Here is a tiny trained network, its code and every weight. The questions are about switching its units off for an input and a class, where a switched-off unit gives its printed mean instead of its output.

import numpy as np


def w(rows, s, z=0):
    codes = np.array(rows[::2]) - 128.0
    scale = np.full(codes.shape[1], s)
    scale[-1] = z or s
    return codes * scale


def f(y):
    return y / 2 * (1 + np.tanh(0.7978845608 * (y + 0.044715 * y**3)))


def log_softmax(a):
    a = a - a.max(-1, keepdims=True)
    return a - np.log(np.exp(a).sum(-1, keepdims=True))


def net(x, mask):
    res = np.array(x, float).reshape(1, 7) / 4 @ E
    y = f(res @ A[0][:, :-1].T + A[0][:, -1])
    res = res + np.where(mask, y, B[0][:, -1]) @ B[0][:, :-1]
    return log_softmax(res[-1] @ U[:, :-1].T + U[:, -1])


A, B = {}, {}
E = w([
[135,123,127,127],'x0',
[109,112,7,234],'x1',
[112,138,112,109],'x2',
[88,146,71,41],'x3',
[212,255,102,127],'x4',
[130,128,128,129],'x5',
[114,136,104,93],'x6',
],0.0061)
A[0] = w([
[152,98,144,151,253],'neuron 1',
[72,145,69,64,173],'neuron 2',
[177,209,134,129,96],'neuron 3',
[187,212,111,130,100],'neuron 4',
[35,63,164,137,132],'neuron 5',
[61,62,161,126,112],'neuron 6',
[131,166,143,124,77],'neuron 7',
[170,182,139,117,68],'neuron 8',
[119,122,121,121,190],'neuron 9',
[69,66,158,120,87],'neuron 10',
[87,131,83,68,220],'neuron 11',
[141,142,220,44,66],'neuron 12',
[90,136,76,82,163],'neuron 13',
[145,184,156,117,82],'neuron 14',
[127,159,50,183,76],'neuron 15',
[114,111,1,207,80],'neuron 16',
[111,125,70,52,200],'neuron 17',
[73,54,148,125,153],'neuron 18',
],0.0082,0.005)
B[0] = w([
[190,212,142,184,249],'neuron 1',
[132,169,171,174,219],'neuron 2',
[127,99,67,98,174],'neuron 3',
[137,122,81,91,190],'neuron 4',
[168,148,63,107,216],'neuron 5',
[160,143,59,86,187],'neuron 6',
[121,75,104,101,111],'neuron 7',
[107,71,67,91,134],'neuron 8',
[142,161,142,163,180],'neuron 9',
[138,123,72,90,164],'neuron 10',
[162,200,173,166,246],'neuron 11',
[24,1,192,70,190],'neuron 12',
[120,159,167,167,192],'neuron 13',
[108,93,90,76,132],'neuron 14',
[65,35,113,69,181],'neuron 15',
[40,14,212,96,252],'neuron 16',
[156,183,168,174,233],'neuron 17',
[183,155,71,115,212],'neuron 18',
],0.007,0.0039)
U = w([
[7,39,188,81,79],'0',
[147,157,146,151,242],'1',
[155,147,141,148,177],'2',
[157,165,165,171,126],'3',
[154,144,146,141,120],'4',
[178,128,1,61,4],'5',
],0.01,0.0036)

Each question gives the input, the list of numbers given to net, and the class t.
The units are the neurons (one row each of A and B). Each row of codes is followed by its name. A weight is (code - 128) times the scale printed after its matrix; where a second scale follows, it is the last column's (A, B and U).
mask holds one flag per neuron, in row order. A switched-off neuron (its flag False) gives its mean, the last column of its row in B, instead of its output. The means were averaged over made-up inputs and are rounded, as every weight is.
A unit's drop is (log p(t) with every unit on - log p(t) with that unit switched off) / (log p(t) with every unit on - log p(t) with every unit switched off).
The circuit of an input: a set's keep is (log p(t) with only the set's units on - log p(t) with every unit switched off) / (log p(t) with every unit on - log p(t) with every unit switched off). Starting from the 12 units with the biggest drops (on a tie, the unit counted first), units are removed one at a time, each time the one whose removal leaves the highest keep (on an exact tie, the one counted first), for as long as the keep stays at least 0.8.
units of the circuit, in order: the units of the circuit, biggest drop first
top k neurons: the k neurons with the biggest drops, biggest first
drop when u is switched off: that unit's drop, to one decimal
input [-5,-7,5,3,5,4,-5], class 0: units of the circuit, in order => neuron 12
input [-5,8,3,-7,2,-4,5], class 0: units of the circuit, in order => neuron 16; neuron 15
input [-7,1,-3,7,-8,-5,-2], class 5: units of the circuit, in order => neuron 5; neuron 18
input [-1,5,-1,-1,0,-3,-4], class 0: units of the circuit, in order => neuron 16; neuron 15
input [-5,-7,4,6,5,-2,1], class 0: top 2 neurons => neuron 12; neuron 1
input [6,2,3,-2,7,3,0], class 5: units of the circuit, in order => neuron 4; neuron 3; neuron 11
input [5,-5,-1,6,8,-3,-5], class 5: units of the circuit, in order => neuron 3; neuron 4
input [8,7,0,4,-8,-5,-2], class 5: top 3 neurons => neuron 5; neuron 18; neuron 6
input [-1,8,-2,-2,5,-3,2], class 0: top 2 neurons => neuron 16; neuron 15
input [-3,-5,-1,8,-2,-1,-3], class 3: top 3 neurons => neuron 16; neuron 11; neuron 17
input [8,8,-8,-1,-4,3,0], class 0: drop when neuron 14 is switched off => 0.0
input [-3,2,3,-5,6,0,-4], class 5: drop when neuron 17 is switched off => 0.2
input [6,-1,1,-3,-5,-3,-3], class 5: drop when neuron 5 is switched off => 0.2
input [-7,-7,5,3,5,-2,-3], class 0: units of the circuit, in order => neuron 12
input [-2,7,-6,-7,5,-4,5], class 0: units of the circuit, in order => neuron 16; neuron 15
